Below are the code and all the weights of a small trained network. Each question names an input and a target symbol and asks about switching units off, where a switched-off unit gives its printed mean instead of its output.

import numpy as np


def w(rows, s, z=0):
    codes = np.array(rows[::2]) - 128.0
    scale = np.full(codes.shape[1], s)
    scale[-1] = z or s
    return codes * scale


def softmax(a):
    e = np.exp(a - a.max(-1, keepdims=True))
    return e / e.sum(-1, keepdims=True)


def log_softmax(a):
    a = a - a.max(-1, keepdims=True)
    return a - np.log(np.exp(a).sum(-1, keepdims=True))


def net(x, mask):
    ids = ['αζημξσω'.index(c) for c in x.split()]
    T = len(ids)
    res = E[ids] + P[:T]
    u = 0
    for l in range(3):
        r = res
        for j in range(3):
            rows = slice(2 * j, 2 * j + 2)
            q, k, v = (r @ M[l][rows].T for M in (Q, K, V))
            z = softmax(np.where(np.tri(T) > 0, q @ k.T / 2**0.5, -1e9)) @ v
            o = O[l][rows]
            res = res + np.where(mask[u + j], z, o[:, -1]) @ o[:, :-1]
        u += 3
    return log_softmax(res[-1] @ U[:, :-1].T + U[:, -1])


Q, K, V, O = {}, {}, {}, {}
E = w([
[86,67,168,176,119,122,110,101,87,115],'α',
[148,93,75,29,158,119,161,124,86,155],'ζ',
[60,117,114,103,172,134,138,160,178,147],'η',
[209,134,194,160,153,145,110,61,188,50],'μ',
[109,134,143,198,226,78,144,113,30,76],'ξ',
[149,123,60,174,38,7,60,159,148,177],'σ',
[85,182,102,196,106,112,189,80,82,89],'ω',
],0.022)
P = w([
[137,51,66,129,100,222,93,149,92,122],'0',
[131,50,73,196,175,118,140,107,234,127],'1',
[96,95,95,101,90,201,72,136,86,105],'2',
[152,65,138,144,165,114,166,61,187,161],'3',
[84,117,115,76,85,183,83,133,76,100],'4',
[144,94,166,142,176,93,169,67,174,162],'5',
[82,134,124,68,83,154,101,154,88,94],'6',
[169,83,184,115,148,48,210,91,178,156],'7',
[84,153,124,55,92,113,115,177,106,86],'8',
[148,117,202,124,171,11,216,117,181,146],'9',
[59,154,114,21,108,118,123,156,85,88],'10',
[158,103,199,123,157,70,190,74,158,171],'11',
],0.012)
Q[0] = w([
[101,139,102,160,102,136,233,95,67,148],'L0H0',
[66,146,218,75,56,165,119,155,173,149],'L0H0',
[110,69,134,133,135,140,113,133,208,138],'L0H1',
[85,105,101,97,80,101,59,170,14,62],'L0H1',
[36,74,119,132,74,52,66,57,137,112],'L0H2',
[153,165,144,181,144,152,210,55,254,119],'L0H2',
],0.0088)
K[0] = w([
[57,115,68,162,121,142,168,70,87,154],'L0H0',
[77,96,154,138,84,192,158,146,197,150],'L0H0',
[151,96,163,124,135,169,76,155,201,156],'L0H1',
[77,165,160,72,150,59,193,178,107,135],'L0H1',
[137,221,246,101,75,82,142,147,176,115],'L0H2',
[106,2,133,206,27,134,47,55,160,121],'L0H2',
],0.0084)
V[0] = w([
[79,210,28,85,179,180,68,37,118,209],'L0H0',
[39,74,203,105,66,200,100,143,231,101],'L0H0',
[106,139,178,57,87,190,121,203,195,205],'L0H1',
[72,114,168,127,107,17,182,85,47,28],'L0H1',
[206,54,2,42,251,44,64,57,23,51],'L0H2',
[191,89,100,215,39,155,147,78,97,85],'L0H2',
],0.0053)
O[0] = w([
[147,141,130,173,122,32,174,212,162,129,104],'L0H0',
[123,162,234,103,125,135,108,78,112,210,82],'L0H0',
[204,137,92,158,161,217,125,187,82,55,25],'L0H1',
[123,122,178,94,122,160,184,17,66,144,196],'L0H1',
[163,94,254,85,158,58,73,130,89,167,254],'L0H2',
[111,58,97,120,93,126,106,46,45,112,187],'L0H2',
],0.0072,0.0077)
Q[1] = w([
[69,35,178,128,184,139,141,95,138,91],'L1H0',
[45,145,123,124,92,142,166,178,4,164],'L1H0',
[92,129,153,92,137,10,151,119,32,162],'L1H1',
[125,57,101,117,218,17,219,120,68,239],'L1H1',
[29,113,167,57,123,198,108,212,253,161],'L1H2',
[104,99,116,188,111,121,151,6,230,92],'L1H2',
],0.006)
K[1] = w([
[151,98,196,153,225,218,197,98,122,129],'L1H0',
[124,173,138,152,78,69,210,145,121,138],'L1H0',
[182,58,198,162,141,83,174,61,213,187],'L1H1',
[82,44,134,95,181,108,132,103,254,218],'L1H1',
[82,94,115,85,138,195,124,161,164,172],'L1H2',
[140,153,182,246,95,157,112,87,122,110],'L1H2',
],0.0072)
V[1] = w([
[177,254,27,192,99,18,202,50,129,194],'L1H0',
[162,159,33,93,19,88,24,118,111,155],'L1H0',
[134,89,94,131,107,219,61,161,36,126],'L1H1',
[129,155,120,114,59,150,44,211,11,16],'L1H1',
[158,135,154,226,13,97,119,61,99,55],'L1H2',
[177,213,220,237,47,22,127,248,180,57],'L1H2',
],0.0042)
O[1] = w([
[46,88,203,85,118,101,106,141,150,122,145],'L1H0',
[48,106,233,139,135,174,141,62,77,142,145],'L1H0',
[83,73,103,140,105,180,154,119,125,218,69],'L1H1',
[165,208,149,129,107,189,70,108,159,184,1],'L1H1',
[173,127,1,154,212,119,147,79,84,86,196],'L1H2',
[114,130,91,100,152,77,140,37,144,129,4],'L1H2',
],0.0078,0.0074)
Q[2] = w([
[84,211,150,123,131,133,208,137,51,185],'L2H0',
[72,100,127,73,99,109,128,159,30,161],'L2H0',
[201,135,2,138,159,126,97,156,149,131],'L2H1',
[152,115,88,176,117,160,206,159,150,138],'L2H1',
[124,158,68,105,114,144,60,123,111,93],'L2H2',
[83,115,238,94,90,140,105,84,80,106],'L2H2',
],0.0088)
K[2] = w([
[72,149,161,129,137,112,243,121,142,184],'L2H0',
[93,115,111,105,139,94,187,169,83,156],'L2H0',
[211,84,112,190,117,217,64,86,114,168],'L2H1',
[112,101,125,189,110,114,68,151,101,161],'L2H1',
[140,109,124,80,80,219,74,75,187,130],'L2H2',
[161,249,166,128,105,52,137,18,141,2],'L2H2',
],0.0088)
V[2] = w([
[163,144,157,6,101,84,120,33,184,104],'L2H0',
[74,177,66,68,80,173,96,147,95,206],'L2H0',
[25,80,176,95,232,91,102,148,173,120],'L2H1',
[171,160,58,45,138,121,202,154,94,96],'L2H1',
[166,58,113,73,113,228,80,172,145,175],'L2H2',
[1,116,15,161,107,99,85,205,54,230],'L2H2',
],0.0062)
O[2] = w([
[18,44,151,113,227,126,91,217,84,93,162],'L2H0',
[150,73,182,154,37,90,127,98,114,106,39],'L2H0',
[193,190,120,64,186,118,120,144,81,185,195],'L2H1',
[158,66,175,140,3,125,159,123,183,127,128],'L2H1',
[162,80,129,144,193,177,78,173,125,105,7],'L2H2',
[35,93,166,134,150,54,209,220,106,117,140],'L2H2',
],0.0074,0.012)
U = w([
[152,125,220,94,100,105,80,169,73,63,110],'α',
[64,82,17,98,173,109,91,179,123,138,128],'ζ',
[141,120,166,129,140,146,158,110,86,183,99],'η',
[217,132,240,159,210,30,185,12,171,254,126],'μ',
[92,224,111,113,116,150,100,185,110,153,254],'ξ',
[130,142,108,72,107,112,52,98,96,93,109],'σ',
[63,114,109,53,65,141,120,124,102,67,91],'ω',
],0.0083,0.0081)

Each question gives the input, a string of symbols that net reads in full, and the target symbol t.
The units are the heads (2 rows each of Q, K, V and O). Each row of codes is followed by its name. A weight is (code - 128) times the scale printed after its matrix; where a second scale follows, it is the last column's (O and U).
mask holds one flag per head, layer by layer. A switched-off head (its flag False) gives its mean, the last column of its rows in O, instead of its output. The means were averaged over made-up inputs and are rounded, as every weight is.
A unit's drop is (log p(t) with every unit on - log p(t) with that unit switched off) / (log p(t) with every unit on - log p(t) with every unit switched off).
The circuit of an input: a set's keep is (log p(t) with only the set's units on - log p(t) with every unit switched off) / (log p(t) with every unit on - log p(t) with every unit switched off). Starting from all 9 units, units are removed one at a time, each time the one whose removal leaves the highest keep (on an exact tie, the one counted first), for as long as the keep stays at least 0.8.
units of the circuit, in order: the units of the circuit, biggest drop first
unit that matters most: the unit with the biggest drop
heads that matter: for each layer, one digit per head in row order, 1 if its drop is at least 0.15 and else 0, layers parted by /
drop of u: that unit's drop, to one decimal
input ξ σ σ ξ α η α ζ α α η, target ξ: heads that matter => 001 / 001 / 000
input μ η σ ζ σ σ α ω, target ζ: unit that matters most => L1H2
input σ ζ μ σ μ σ σ, target σ: heads that matter => 000 / 000 / 001
input η α σ α ζ ξ σ, target μ: units of the circuit, in order => [L0H1, L0H2]
input ω μ μ σ ζ σ η η ζ η σ ξ, target ζ: heads that matter => 100 / 100 / 000
input σ ω ζ μ, target ζ: heads that matter => 000 / 101 / 100
input ω η μ σ ζ σ α σ σ, target α: units of the circuit, in order => [L1H0, L2H0]
input ζ η σ μ μ σ α α σ η σ, target ξ: units of the circuit, in order => [L0H2, L0H1, L1H1]
input α μ μ σ α σ μ ζ ζ σ α, target α: units of the circuit, in order => [L0H2, L1H2]
input ζ η μ, target σ: heads that matter => 100 / 000 / 001
input σ μ ξ σ ω μ ζ ω σ α σ, target ω: units of the circuit, in order => [L1H0, L0H2]
input ξ ζ α μ ω η α, target ξ: units of the circuit, in order => [L0H2, L0H1, L1H1]
input σ μ σ, target σ: heads that matter => 000 / 100 / 001
input η ζ ζ, target α: units of the circuit, in order => [L1H2, L0H2]
input σ μ μ η, target ζ: unit that matters most => L1H0
input ω ω η α α μ, target ζ: heads that matter => 001 / 101 / 100
input σ α ζ ω ζ ζ μ ζ σ ξ ξ, target μ: heads that matter => 011 / 000 / 011
input σ ζ σ ζ ζ, target α: heads that matter => 000 / 000 / 000
input α ω ζ ζ η ω ω ξ ω, target ω: heads that matter => 010 / 000 / 000
input ω σ ζ ζ σ, target α: unit that matters most => L0H2
input ζ ω ζ σ μ, target σ: drop of L0H2 => 0.0
input η ζ σ α, target ζ: drop of L0H2 => 0.4
input ξ σ σ, target μ: drop of L0H1 => 0.1
